[128 = 0]

gbzt: [153 127 156 157 148 137 164 134  96 143  48  61 142  60 111 126 106 226
 117 141  71 133]
qhcr: [138 166  72 124  94 120 146 137 102 157  95 164 119  43 111  94  88 142
 167 173 154 170]
gbzt: [135 132 119 130 107 169 148 117 157  89 118 114 119 172  96  99 134 153
 180 151 145  97]
cgcj: [103 143 121 137 112 122 110 148 106 122 191 210 114 139 140 129  93  61
 149  69 133 149]
qhcr: [ 83 128 139  72 121 133  81 101 141 122 146 131 127 138 147 151 154 119
 103  95 139 162]
qhcr: [ 70 126 159  67 135 163  81  98 149 120 121 101 124 136 145 128 160 140
 122 100 126 143]
gszr: [168 122  87 160 107  99 163 119 130 128 137 138 136 133 121 116 127 107
 116 164 147 115]
gszr: [106 155 167 113 140 137  98 155 120 157 117 138 123  96 123 164 114 159
 145 113 106 150]
gbzt: [110 159 149  96  94 109  74 108 203 171 185 164 133 176 123 206 186  97
 114 162 164 120]
bgtr: [140 115 120 127 168 102 125 149 116 161 113 116 130 100 152 119 134 102
 108 155 134 120]
cgcj: [158 117 110 137  96  63 139  96  98 125 140 130 156 101 135 199 126 154
  26  97 111 193]
bgtr: [157 105 153 209 126 115 191  93  95 145  88  71 159  75 131 104 109 173
  70 112  46 110]
cgcj: [133 131 161 155 154 147 142 128 161 180  90  81 134 112 126  95 151 139
 147 190 108  63]
cgcj: [ 95 145 109 130  81 144 137  89 108 128 129 153 127  81 131  81 101 123
 137  96 116 162]
bgtr: [187 121 171 167 180 130 146 201 135 113 114 101 125 185  93 186 124 176
 158 153 112  76]
bgtr: [126 148 154 154 126 136 124 153 135 143 151 159 122 142 116 143 113 118
 161 120 115 109]
bgtr: [ 76 127 140  96 124 145 106  69 155 174 105  90 137  85 160  79 167 113
 103 146 121 122]
gbzt: [116 163 171 169  88 171 136 119 177 138 153 149 124 171  91 127 130 136
 190 136 108  75]
qhcr: [126  73 110  93 188 132 119 109 175 128 116  60 128 181 169  67 202  63
 105 191 174  56]
gszr: [118 125 106 118  85 132 132  88 136  95 151 140 131 151 124 123 134 122
 116 106 140 146]
bgtr: [ 66 157 123  93  48 171 104  66 155  95 166 169 120 149 115 113 131 126
 155  80 139 163]
qhcr: [155 119 125 154 137 101 138 139 136 141 146 134 134 148 131 145 137 102
 111 147 133 104]
gszr: [149 115 137 149 162 128 146 161  98 117 105 110 127 118 127 125 105 149
 132 118 106 122]
bgtr: [145 128 139 186 136 104 151 148  95 153 141 151 135 100 136 126  94 106
 115 106  91 121]
cgcj: [102  96 107  53 156 157 106 106 139  85  94  72 119 148 147  90 166 137
 122 136 164 136]
cgcj: [155 150 109 187 111 126 173 141 119 164 114 149 127  86 110  82  95 119
 169 171 119 100]
gbzt: [119 144 142 109 124 149 112 142 140 115 128 135 118 146 110 149 127 152
 160 124 135 134]
qhcr: [132 170 123 145 101  96 107 161 138 173 187 218 121 128 120 174 111  74
 151 138 150 137]
gbzt: [160 179 109 142  76 135 155 134 134 148  88 140 128  81  72 145 102 206
 178 187 135 149]
qhcr: [166 124 154 179 160 133 165 147 144 165  84  78 137 116 113 109 135 157
 144 192 102  62]
bgtr: [123 104 132 124 170 107 118 137 111 149 126 114 132 110 164 118 136  93
  92 121 121 124]
gszr: [135 139 124 131 147 116 131 155  97 160  95 129 126  64 132 122 102 145
 134 142 118 148]
cgcj: [ 81 130 134 112 108 135 108  91 121 135 146 142 130 106 152 109 128 103
 106  83 113 154]
gszr: [136  97 181 139 187 143 121 159 140 105 131  88 127 194 132 151 148 134
 126 110 105  77]
gszr: [115 108 118 118 129 150 140 115  94  75 114 112 124 125 133  95 106 147
 126  77 114 152]
bgtr: [114 145  70  99  91 115 131  85 131 170 101 134 131  52 141  76 136 111
 120 182 164 159]
qhcr: [118 116 135 116 138 128 114 123 140 120 146 125 127 158 140 133 146 106
 117 118 135 118]
cgcj: [182 124 143 171 160 103 151 163 144 164 112 105 137 136 115 155 140 139
 125 190 122  78]
qhcr: [ 52 140 132  44 148 205  86 106 162 141  72  85 104  98 142  37 158 134
 197 165 158 116]
gszr: [140  91  70 116 119 100 147  79 131 114 129 104 140 131 156  86 158  86
  72 152 161 129]
gbzt: [138 144 140 150 119 131 143 133 120 146 106 123 132  96 112 132 110 163
 139 137 105 130]
gbzt: [163 134 106 179  82 127 183  83 161 148 110 105 145 121 103  90 142 142
 130 196 127  84]
gbzt: [118 134 122 131  95 156 128 106 182 105 169 148 120 203 112 109 154  91
 168 144 159  83]
gszr: [156 135 161 168 212 139 143 221 104 179  76 110 113  86 124 101  94 137
 193 176 105  73]
cgcj: [138 108 126 148 176  97 124 153 132 172 146 134 129 131 163 108 144  49
 112 158 139  83]
[104 173 111 114  76 131 107 104 178 179 154 176 123 117 119 119 147  90
 163 180 167 122] => gszr
[110 119 109 103 132 130 118 105 144 142 123 116 127 120 149  91 153  95
 120 152 151 120] => gszr
[129 138 139 156 121 147 139 151 116 108 146 158 118 147 112 122  97 126
 169  99 114 118] => qhcr
[109 100  96 106 162  89 122  95 105 193  93  92 142  36 193  67 150  75
  56 159 132 141] => bgtr
[142 114 122 129 166 110 127 139 147 169 115 105 131 122 148 109 157  91
 117 186 146  88] => gszr
[165 123  89 168 109 104 180 106 109 149  95 111 143  73 125  89 114 139
 106 168 120 127] => gbzt
[140 129 104 133 112 105 133 130 113 119 149 158 129 127 128 142 115 112
 115 116 139 151] => qhcr
[129 119 152 127 151 145 135 118 141 144  83  70 135 113 128 112 148 165
 123 157 109 102] => qhcr
[120 111 119 142 103 114 124  76 191 141 191 140 139 197 148 111 185  39
  99 152 155  71] => gbzt
[115 135  82 112  89 126 135  91 126 128 127 144 127  99 134  86 126 109
 127 139 153 153] => gszr
[107 102 121  88 126  75  82 112 101 101 193 164 137 152 170 200 139  82
  33  40 134 199] => cgcj
[144 160  68  87 102 120 114 159 139 119 139 184 107 135 103 141 119 116
 183 178 205 157] => bgtr
[143 135 128 159 129 148 159 145 114 122 103 123 123 113 108  96  99 153
 169 137 113 111] => qhcr
[136 172 146 114 141 148  99 191 178 159 137 164 105 165  92 162 137 126
 219 196 171  89] => bgtr
[142 110 135 108 184  78 105 142 125 191 101  89 143  84 165 159 162 117
  61 172 131 130] => gszr
[114 121 152 177 128 112 129 144  84 116 190 186 128 138 148 140  84  76
 110  30  82 140] => bgtr
[121 141 137 133 112 168 134 133 146  99 133 137 115 165 101 113 120 142
 185 126 132 106] => gbzt
[134 106  85 124 131  74 125 111 114 151 155 148 138 108 169 120 140  56
  65 132 151 146] => gbzt

tj_lz: [137  81 120  75 126  98 117 117 135 116 139 192 109 132 215 113  65 120
 149 159 171  96]
sr_hb: [104 133 143  98 136 131 125 128 130 123 107 140 150 138 111 130 148 147
 131 123 102 143]
sr_hb: [108 132 166  83 172 139 125 138 151 108 113 161 172 138  88 113 182 172
 114 109 139 125]
tj_lz: [126 146 146 141 125 113 157 121 109 140 145 139 161 152  75 108 150 155
 130 138 103 108]
gd_gp: [149 107 140  85 202 151 114 139 149  68 107 130 137  91 119 138 143 112
 130 144 181 168]
cf_mr: [124 134 116 147 159 143 131 153 131  90 124  84 104  82  85 141 146 115
 118 122 183 173]
zc_ms: [221 117 125 118 160 178  87  73 129 143 104 144 174 158 188 160  82  99
 127 198 117  78]
rq_ds: [ 80 139 109  94 137 113 146 121  78  87  98 129 134 113  68 147  99 152
 152 195 157 175]
zc_ms: [ 78 127 123 107  96 104 149 151 130 123 137 136  97 115 128 102 153 144
 119  91 143 134]
rq_ds: [145 125 134 109  93 105 175 119 110 135 157 142 127 135 136  82 164 114
 128 127  91 107]
rq_ds: [ 92 131 126  83 181 165  82 131 137  88  60 122 147 112 107 182 115 146
 132 150 156 186]
tj_lz: [ 73 161 111 111 116 169 116 137 115 114  61  61 121 102  86 174 170 120
 122 109  78 219]
zc_ms: [181 124 144 195 187 154  77 121 151 140 122 104 157 140 125 178  78 106
 148 141 108 140]
tj_lz: [ 88 146  65 108  33 126 136  96  77 159 108 131  92 139 171 136  81 145
 111 171 154  85]
sr_hb: [114 120 165  98 194 129 130 154 149  80 115 129 152 107  76 126 173 132
 141 109 123 190]
tj_lz: [117 128 132  72 138 135 125 107 115 117 101 163 160 145 126 131 124 154
 130 166 131 117]
rq_ds: [156 119 128 113 118 137 132 120 133 131 131 126 122 125 163 117 145 101
 123 122 108 121]
gd_gp: [159  96  99 165 103  85 134 120 108 134 166 129  81 118 187 129  37  79
 167 166 139 124]
zc_ms: [199 132 135  99 132 128 195  94  82 106 151 129 160 125  97  86 177  96
 129 191 100 113]
zc_ms: [138 120 119  91 148 158 110 126 144 107 107 135 124 111 153 133 138 128
 105 134 183 118]
cf_mr: [170 127 111 158 112 125 132 102 109 151 150 136 130 145 149 126  85 121
 127 170 147  74]
gd_gp: [110 123 125 142  84 104 132 137 136 158 149 136 102 139 164 112 121 127
 129  91 103 111]
sr_hb: [153 140 117  93  70 145 119  62  97 188 105 172 173 197 189 131  97 145
 122 182  63  45]
zc_ms: [ 88 131 132 140 135 111 139 163 137 108 136 110 105 102  90 122 150 136
 130  90 146 169]
rq_ds: [ 67 138 127 158 166 105 107 144 116 110 117 137 140 131  54 163  65 185
 151 157 189 152]
gd_gp: [115 112 153 102 148 126 121 153 167 115 130 143 123 119 144 110 166 129
 123  75 126 142]
cf_mr: [187 134 100 183 131 174  76  94 127 163 108  96 134 143 174 185  59  98
 124 167 126 101]
gd_gp: [187 137 140 204 117 102 148  96  95 173 171 126 164 173 107 125  84 113
 160 171  54  92]
zc_ms: [173 114 124  76 113 114 174  94  85 109 134 142 138 127 148 102 136  84
 153 189  79 135]
sr_hb: [177 112 103 203 126 114 138 146 144 133 198 118  73 100 152 102  98 110
 101 117 246  64]
tj_lz: [101 109 116 117 104 103 126 142 130 123 129 127  88 112 168 129 103 107
 149 111 116 160]
tj_lz: [ 67 142  97  98  75 115 152 128  82 115  93  92  96 106 114 145 128 111
 150 142  75 205]
sr_hb: [114 131 175 138 163  88 162 148 136 120 171 167 165 146  53  84 163 177
 134 111 139 107]
cf_mr: [113 133 145  95 166 158  79 109 138 129  72 148 180 157 124 173 106 155
 141 151  95 145]
gd_gp: [134 110  96  88 118 137 131 125 115  93 106 105  86  85 172 140 117  76
 137 150 140 176]
cf_mr: [129 144 134 143 135 161  90 117 142 155 100 120 155 152 131 160 123 143
 118 119 101 118]
cf_mr: [110 171 132 182 140 132 133 117  97 146 126 118 174 157  29 147 117 185
 123 163 138 107]
cf_mr: [134  78 137  36 131 127  91 114 152 114  89 168 122 132 245 141  97  81
 167 130  59 167]
gd_gp: [168 119 158 148 132 117 136 125 142 149 155 134 147 148 142 109 145 104
 143 106  56 120]
cf_mr: [127 118 119 110 155  81 188 131  80  69 163 152 123  99  61  94 110 141
 148 202 217 132]
sr_hb: [191 121 138 123 155 150 123 105 136 131 137 149 158 142 147 119 131 123
 113 155 150  75]
sr_hb: [ 98 154 143 159 172 154 127 173 158 101 124  84 127  93  41 131 201 155
  93  69 181 163]
rq_ds: [ 88 150 119 197 150 132  98 150 130 130 116  89 122 120  68 174  90 154
 133 120 159 162]
rq_ds: [143 121 111 113 119 114 159 117  91 103 130 112 113 106 125 125 117  90
 152 172 113 164]
tj_lz: [159 106 152 169 165 109 135 160 156 109 165 105 109 101 122 116 140  84
 149  89 112 170]
sr_hb: [217 131 110 176 125 155 127  92 109 149 141  97 135 134 154 143  99  77
 127 176 111  97]
zc_ms: [160 103 117  63 166 140 134 110 103  67  93 119 128  91 144 148 112  71
 162 198 119 199]
gd_gp: [173 124 135 109 138 153 133 113 128 121 116 111 141 122 145 129 159  87
 129 136  80 145]
rq_ds: [148 101 142 131 148  93 134 129 132 119 159 160 129 133 144 112  92 120
 155 145 138 118]
rq_ds: [ 91 155 121 140 124 125 154 139  95 109 112  82 127 107  50 142 153 129
 139 135 100 194]
tj_lz: [110 131 156  79 180 141 132 136 125  80  85 111 162 110  71 146 174 118
 153 134  70 221]
gd_gp: [161 117  98 119  72 151 113 111 140 162 128 122  90 129 232 124 121  89
 103 110 122  84]
cf_mr: [192  85 116  86 109 118 138 109 141 129 164 178 101 126 237  84 111  94
 116 145 176  52]
[248 150 109 208 120 171 133  73  95 171 146  80 156 150 134 148 105  75
 118 192  89  74] => sr_hb
[162 130 164 134 186 135 140 132 138 108 141 133 171 130  74 116 166 134
 129 132 126 131] => sr_hb
[154  74 135 120 156  71 144 144 134  90 172 158  95 102 169 104  76  84
 177 146 151 153] => sr_hb
[113 159 115 105 119 180  96 101 127 153  83 141 164 158 125 152 136 181
  84 145 160  72] => tj_lz
[187 143 133 159 224 205  80 120 151 100  95  94 172 112  80 179 132 131
  98 161 203 127] => zc_ms
[181 106 121 122 137 121 158 124 106  92 135  85 103  86 145 128 132  37
 166 155  71 204] => rq_ds
[103 124 113  76  95 136 127 128 139 131 119 158 108 127 173 106 148 151
  94 110 176  86] => zc_ms
[ 88 121  91  56 103 148  81  94 108 128  56 152 126 141 194 180  55 137
 143 185 127 140] => zc_ms
[143 130 116 161  85 108 132 104 102 168 142 127 127 157 155 135  79 111
 152 152  68 111] => cf_mr
[185 137 104 187 110 138 144 117 121 151 174 117 111 127 135 108 119 124
  91 143 203  46] => cf_mr
[137 125 121 152  80 117 129 123 129 165 142 116 106 140 176 124 118 100
 135 102  67 121] => cf_mr
[ 86  87 142 102 132  52 149 157 130  97 160 170  96 113 143  99  91 124
 179 120 131 168] => sr_hb
[ 83 106 109  43 106 106 153 138 111  81 108 139  87  90 156 112 139 109
 143 136 138 183] => zc_ms
[ 49 182  78  63 108 184 136 116  73  88  38  80 130  95  48 171 170 168
  91 176 176 183] => gd_gp
[169  93 120 105 154 115 130 117 116  92 130 133 115 105 165 135  83  75
 165 179 131 162] => rq_ds
[ 33 133 127  96  73  86 138 144 112 139 109 138 109 139 125 127 126 150
 156  96  58 178] => tj_lz
[ 66 167 136 237 139  98 136 168 116 138 148  75 125 124   2 151 117 167
 144  97 125 178] => rq_ds
[145 140 108 181 117 121 149 129 106 131 155  98 109 114 100 126 113 117
 124 146 159 119] => cf_mr
[193 133  89 167 146 138 132  81  67 116 126 105 141 124 109 167  40  98
 152 253 165 120] => gd_gp
[188 144 158 216 167 114 167 136 131 139 202 126 160 140  44  87 159 149
 109 126 172  64] => sr_hb
[114 106 111  79 129 128 117 129 124  96  99 125 101 100 169 145 105  96
 148 144 128 180] => tj_lz
[116 135 138 132 102 130 124 133 147 159 135 137 129 147 146 113 154 144
 110  84 105  98] => gd_gp
[129 127 114 150 107  75 187 126  79 115 174 132 111 118  87  97 104 125
 151 174 152 124] => cf_mr
[ 96 167 143 161 124 124 119 103  97 167 108 137 192 187  57 158 100 186
 146 161  65 116] => cf_mr
[ 41 163 120 141  47  91 160 138 103 172 142 142 119 159  88 100 147 195
 112  93 111  94] => zc_ms
[ 88 147 143 155 146 141  94 146 157 146 116 131 146 146  94 146 133 181
 109  88 150 115] => rq_ds
[138 140 170 114 184 146 133 135 150 114 130 151 182 141  67 108 190 170
 105 114 149 105] => sr_hb

rfhh: [169  90 134 124  61 174 160 109 169 147 173  80 128 101 132 170 161 110
 150 112 178 130]
rfhh: [ 68  69 178  83 114 144 121 155 140 139 100 121 122 198 130 117 121 191
 157 200  89 148]
fdzq: [120 114 137 150 101 180 142 135 126 157 192  83 156 118 138 155 119 126
 133  96 194 144]
rdbf: [149 112  73 201 174  87 136  64  59 149  44 104 124 175 156 105  91  68
  82 123 114 177]
rdbf: [125 121 138 105 113 134 131 134 140 116 136 130 126 125 130 139 130 147
 131 123 125 112]
pcns: [ 83 153 153  90 164 111 112 167 180 104 113 123 149  79 115 122 112 134
 177 122 122  71]
pcns: [ 95  98 212  68  92 189 147 166 180 111  86 151 119 129 135 111 163  66
 149 122 140  82]
rdbf: [124 163 124 130 145 117 109 147 124 127 159 155 129 114 111 119 131 140
 125 129 120 129]
pcns: [103  77 131  90 113 109 109 127 147 168 199 111 118 173 121 160 110 181
 121 139  61 168]
rdbf: [125  94 138 126 111 135 129 121 110 146 112 137 109 185 129 116 140 144
 119 175 103 168]
rfhh: [ 79 113 155 104 148 123 117 148 116 118  83 145 126 172 135 106 107 153
 127 155  93 126]
pcns: [196  98  85  96  97  74 140  75 193 124 141  89 104  87 117 179 149 140
 152 125  84 111]
rfhh: [101 143 126 129 179  85  92 140 120 156 133 168 116 156 110  96 117  93
 105 134  59 159]
rdbf: [138 141 121 132 131 114 116 137 153 143 150 124 126 110 100 123 149 152
 166 173 123 144]
rfhh: [143 131 110 141 135 122 142  99  83 100  85 145 122 142 160 127 107  94
  70  75 128 110]
pcns: [139 107 152  77  87 137 121 140 200 159 220 135 110 105 104 159 165  98
 136 102  94 128]
rfhh: [119 144 126 120 139 103  93 154 149 162 190 148 119 134  85 118 149 173
 156 187  86 170]
fdzq: [115 141 135 140 113 168 135 149 124 128 182  99 160 100 133 150 116 163
 143 106 194 118]
fdzq: [140 120 151 146 103 168 138 132  93 139 101 170 105 178 129  93 167 100
 106 168 138 165]
rfhh: [160 139 105 151 109 136 140 116 131 124 147  98 139  96 124 147 138 162
 153 141 173 127]
pcns: [113 149 152 138 124 165 128 159 124 128 141 137 141 117 122 113 140 129
 144 138 171 125]
fdzq: [111 114 143 113 134 127 123 128 112 132 118 160 113 165 139 117 120  91
  85 103  90 135]
fdzq: [128 117 123 124 136 114 126 118 146 142 135 113 129 120 128 137 120  98
 127 107 113 129]
pcns: [170  99 103 121  97 111 137  92 143 141 152 112 108 132 126 157 143 136
 121 130 103 146]
fdzq: [146 111 124 157 101 162 151 114 121 139 126  89 139 125 138 139 135 128
 143 137 184 142]
pcns: [154 157 103 162 125 130 112 126 106 169 229 151 124 123 110 136 141 105
  89  97 130 176]
rdbf: [148 137 119 136 121 116 109 129 112 155 166 171 100 160 103 112 160 137
 109 169  88 180]
pcns: [ 91  87 153  73 111 123 115 149 179 144 172 100 131 138 116 156 120 193
 168 156  91 128]
fdzq: [150 160 124 140 145 120 133 130 170 121 102 119 135  64 111 115 152  71
 170 126 156  98]
rdbf: [138 145 139 102 104 127 104 156 144 142 200 179 103 137  90 124 172 175
 133 175  91 155]
rdbf: [156 132 112  99 110 107 131 116 156 105 155 127 120  94 125 160 134 151
 128 102 112  95]
fdzq: [121 155 119 121 140 119 127 138 135  94 127 114 149  86 130 141 108 172
 149 115 151  85]
rfhh: [108  95 129 140 137 124 126 123 133 157 107  87 136 155 126 122 116 144
 160 174 124 161]
rdbf: [150 128  73 169 167  64 113  86  79 143  88 133 111 172 126 109 111 145
 102 170  75 180]
fdzq: [131 127 116 109 149  88 129 109 121  90  56 146 114 137 141 119 113 127
 112 124  85  97]
[ 80 125 148 127 180 108 107 146 151 160 103 126 136 135 118  97 110  58
 142 125  95 139] => rfhh
[ 90 116 149 132 148 141 134 144 152 130  80  81 156 114 132 117 110 125
 183 151 162 112] => rfhh
[ 93 198 134 129 194  97  94 172 142 115 125 163 145  83 100  92 119 112
 152 126 118  99] => rfhh
[126  91 113 110 130  91 122 101 110 131 107 134 106 183 139 134 110 157
  98 143  60 150] => fdzq
[114 101 101 170 166 101 130  95  85 144  57  91 137 174 149 111  86 123
 120 151 118 164] => rfhh
[127 111 100  99 141  69 121 102  99  85  71 140 109 170 143 135  97 222
 109 161  58 115] => fdzq
[144 146 124 125 113 133 121 141 161 142 197 121 133  87 104 146 150 142
 154 128 144 130] => pcns
[103 133 151 133 134 146 120 159 148 146 131 116 141 123 108 109 141 145
 179 180 150 142] => rdbf
[106 116 125 136 149 121 134 121 114 115  75 101 143 138 147 124  95 139
 135 130 136 116] => rdbf
[ 95  81 119 165 152 124 140 109 110 145  43  45 156 166 147 118  87 172
 180 198 155 158] => rfhh
[158 122  88 169 114 136 163  87  66  80  59  85 145 135 168 145  99 201
 122 139 191 111] => rfhh
[ 89  65 152  79 130 110 125 118 133 133  88 132 109 193 150 131 101 117
  98 119  50 130] => pcns
[116 160 119 123 137 132 139 138 116  64 105 107 161  81 148 147  92 199
 145 102 181  58] => fdzq
[136 146 114 132 140 112 130 127 142 108 108 111 139  93 123 131 125 149
 159 139 144 103] => pcns
[160 157  83 127 164  63 128 100 160  91  81 107 132  62 123 138 116 123
 155 112 114  77] => pcns
[127 125 115 188 158 129 130 111  92 164  86 113 134 156 133  95 121  69
 121 147 145 177] => rdbf
[114 102 174  95  96 171 142 150 190 139 147 104 136  99 125 142 150  87
 166 111 156 103] => rfhh
[ 68 125 159  92 155 113 104 162 103 105  85 173 120 187 129  96 106 190
 120 174  71 125] => rfhh
[121 139 162 130 126 165 141 142 118 112  82 162 124 130 140  98 145  54
 110 105 154 106] => pcns
